Here is a tiny trained network, its code and every weight. The questions are about switching its units off for an input and a class, where a switched-off unit gives its printed mean instead of its output.

import numpy as np


def w(rows, s, z=0):
    codes = np.array(rows[::2]) - 128.0
    scale = np.full(codes.shape[1], s)
    scale[-1] = z or s
    return codes * scale


def norm(h):
    return h / np.sqrt((h * h).mean(-1, keepdims=True) + 1e-5)


def f(y):
    return np.maximum(y, 0)


def log_softmax(a):
    a = a - a.max(-1, keepdims=True)
    return a - np.log(np.exp(a).sum(-1, keepdims=True))


def net(x, mask):
    res = np.array(x, float).reshape(1, 2) / 4 @ E
    u = 0
    for l in range(4):
        y = f(norm(res) @ A[l][:, :-1].T + A[l][:, -1])
        res = res + np.where(mask[u : u + 6], y, B[l][:, -1]) @ B[l][:, :-1]
        u += 6
    return log_softmax(norm(res)[-1] @ U[:, :-1].T + U[:, -1])


A, B = {}, {}
E = w([
[78,129,80,70,9,146,141,146,147,139],'x0',
[205,71,159,84,118,152,89,129,122,109],'x1',
],0.015)
A[0] = w([
[50,149,114,117,3,130,144,129,131,136,85],'L0N1',
[132,118,125,86,12,134,121,129,130,126,7],'L0N2',
[98,133,120,114,93,129,115,134,128,127,182],'L0N3',
[167,107,132,77,30,133,118,128,127,123,176],'L0N4',
[96,121,106,107,115,118,118,122,119,109,40],'L0N5',
[129,114,127,114,57,131,127,131,125,128,76],'L0N6',
],0.041,0.0021)
B[0] = w([
[123,221,108,229,77,136,255,120,125,136,255],'L0N1',
[91,160,149,107,147,118,101,103,111,84,227],'L0N2',
[165,125,104,150,81,139,168,118,138,166,171],'L0N3',
[130,80,109,123,140,171,132,139,141,147,217],'L0N4',
[128,146,118,160,106,133,133,114,118,127,155],'L0N5',
[107,153,128,120,144,123,109,120,127,106,185],'L0N6',
],0.065,0.05)
A[1] = w([
[222,53,134,166,86,141,183,183,159,200,186],'L1N1',
[164,126,117,128,124,82,162,133,181,186,8],'L1N2',
[10,228,100,199,72,94,201,131,129,143,254],'L1N3',
[214,75,108,227,106,166,220,164,153,214,49],'L1N4',
[252,177,215,121,108,89,115,119,109,62,52],'L1N5',
[131,122,131,119,109,101,129,112,145,97,82],'L1N6',
],0.032,0.0026)
B[1] = w([
[166,137,102,111,108,104,121,119,117,127,145],'L1N1',
[147,110,133,140,109,146,132,140,130,171,134],'L1N2',
[156,157,118,157,116,254,236,121,158,88,255],'L1N3',
[157,130,102,111,77,77,134,136,122,128,182],'L1N4',
[79,146,149,149,148,91,71,92,77,148,158],'L1N5',
[135,123,122,164,146,140,108,114,93,127,128],'L1N6',
],0.041,0.068)
A[2] = w([
[53,211,176,158,32,89,168,188,191,120,31],'L2N1',
[122,222,162,246,5,15,240,218,191,185,2],'L2N2',
[144,183,180,189,175,138,151,176,157,147,105],'L2N3',
[160,138,161,152,126,141,155,154,119,138,106],'L2N4',
[65,126,206,121,141,34,31,153,120,151,129],'L2N5',
[64,115,182,152,113,51,80,183,138,184,98],'L2N6',
],0.029,0.0034)
B[2] = w([
[167,133,152,135,149,169,89,95,141,42,196],'L2N1',
[119,53,125,100,199,251,105,122,146,129,254],'L2N2',
[123,119,113,150,111,150,159,143,164,130,177],'L2N3',
[126,137,105,149,143,138,154,93,93,127,162],'L2N4',
[103,173,159,175,164,94,86,44,42,109,196],'L2N5',
[167,178,122,132,116,110,93,110,108,158,167],'L2N6',
],0.029,0.043)
A[3] = w([
[107,111,187,123,112,109,151,133,175,115,126],'L3N1',
[68,124,208,135,140,86,145,213,184,113,97],'L3N2',
[148,165,225,128,84,200,209,199,211,109,79],'L3N3',
[184,190,156,201,91,162,255,184,199,128,105],'L3N4',
[133,120,196,133,157,103,132,207,170,189,131],'L3N5',
[54,101,177,149,113,63,148,248,211,157,3],'L3N6',
],0.036,0.0052)
B[3] = w([
[148,136,121,151,127,164,119,137,143,165,128],'L3N1',
[189,119,89,79,129,166,102,80,87,177,128],'L3N2',
[58,249,143,239,50,66,165,77,100,146,215],'L3N3',
[163,168,83,172,149,241,250,128,163,70,254],'L3N4',
[115,121,152,145,149,201,60,58,79,48,128],'L3N5',
[113,132,91,91,94,157,137,52,108,136,128],'L3N6',
],0.023,0.074)
U = w([
[214,77,68,62,82,93,86,125,132,145,153],'0',
[148,160,135,141,133,76,61,56,71,140,173],'1',
[107,37,117,53,193,201,64,141,180,109,115],'2',
[136,179,117,185,119,212,216,96,163,99,207],'3',
[99,95,158,120,137,70,127,247,165,127,39],'4',
[110,89,193,106,121,79,127,166,202,139,22],'5',
[129,127,184,94,150,95,124,185,218,197,2],'6',
[130,94,218,107,119,93,127,162,208,155,19],'7',
],0.015,0.006)

Each question gives the input, the list of numbers given to net, and the class t.
The units are the neurons (one row each of A and B). Each row of codes is followed by its name. A weight is (code - 128) times the scale printed after its matrix; where a second scale follows, it is the last column's (A, B and U).
mask holds one flag per neuron, layer by layer. A switched-off neuron (its flag False) gives its mean, the last column of its row in B, instead of its output. The means were averaged over made-up inputs and are rounded, as every weight is.
A unit's drop is (log p(t) with every unit on - log p(t) with that unit switched off) / (log p(t) with every unit on - log p(t) with every unit switched off).
The circuit of an input: a set's keep is (log p(t) with only the set's units on - log p(t) with every unit switched off) / (log p(t) with every unit on - log p(t) with every unit switched off). Starting from the 12 units with the biggest drops (on a tie, the unit counted first), units are removed one at a time, each time the one whose removal leaves the highest keep (on an exact tie, the one counted first), for as long as the keep stays at least 0.8.
units of the circuit, in order: the units of the circuit, biggest drop first
top k neurons: the k neurons with the biggest drops, biggest first
top k neurons in layer l: the k neurons of layer l with the biggest drops, biggest first
drop of u: that unit's drop, to one decimal
input [2,5], class 2: top 2 neurons -> (L0N1 L0N4)
input [-6,3], class 1: top 4 neurons -> (L0N1 L1N3 L0N4 L0N3)
input [-2,5], class 0: top 2 neurons -> (L0N1 L1N3)
input [-1,8], class 2: units of the circuit, in order -> (L0N1 L1N3 L3N3 L3N4)
input [-5,1], class 1: top 2 neurons -> (L0N1 L1N3)
input [3,8], class 2: units of the circuit, in order -> (L0N1 L1N3 L0N4 L3N3)
input [-2,4], class 0: top 4 neurons -> (L0N1 L1N3 L0N6 L0N2)
input [-2,2], class 1: top 4 neurons in layer 0 -> (L0N1 L0N5 L0N4 L0N3)
input [1,6], class 2: top 3 neurons -> (L0N1 L1N3 L0N4)
input [-4,2], class 1: top 2 neurons in layer 0 -> (L0N1 L0N4)
input [-8,-3], class 1: top 3 neurons in layer 0 -> (L0N1 L0N5 L0N6)
input [-4,4], class 1: top 4 neurons -> (L0N1 L1N3 L0N4 L0N3)
input [-1,6], class 0: top 4 neurons in layer 0 -> (L0N1 L0N2 L0N6 L0N4)
input [1,7], class 2: top neuron in layer 1 -> (L1N3)
input [-3,8], class 0: top 2 neurons -> (L0N1 L1N3)
input [0,1], class 2: drop of L1N3 -> 0.8
input [-8,0], class 1: drop of L0N5 -> 0.5
input [0,5], class 2: drop of L3N3 -> 0.1
input [-5,4], class 1: drop of L0N1 -> 1.1
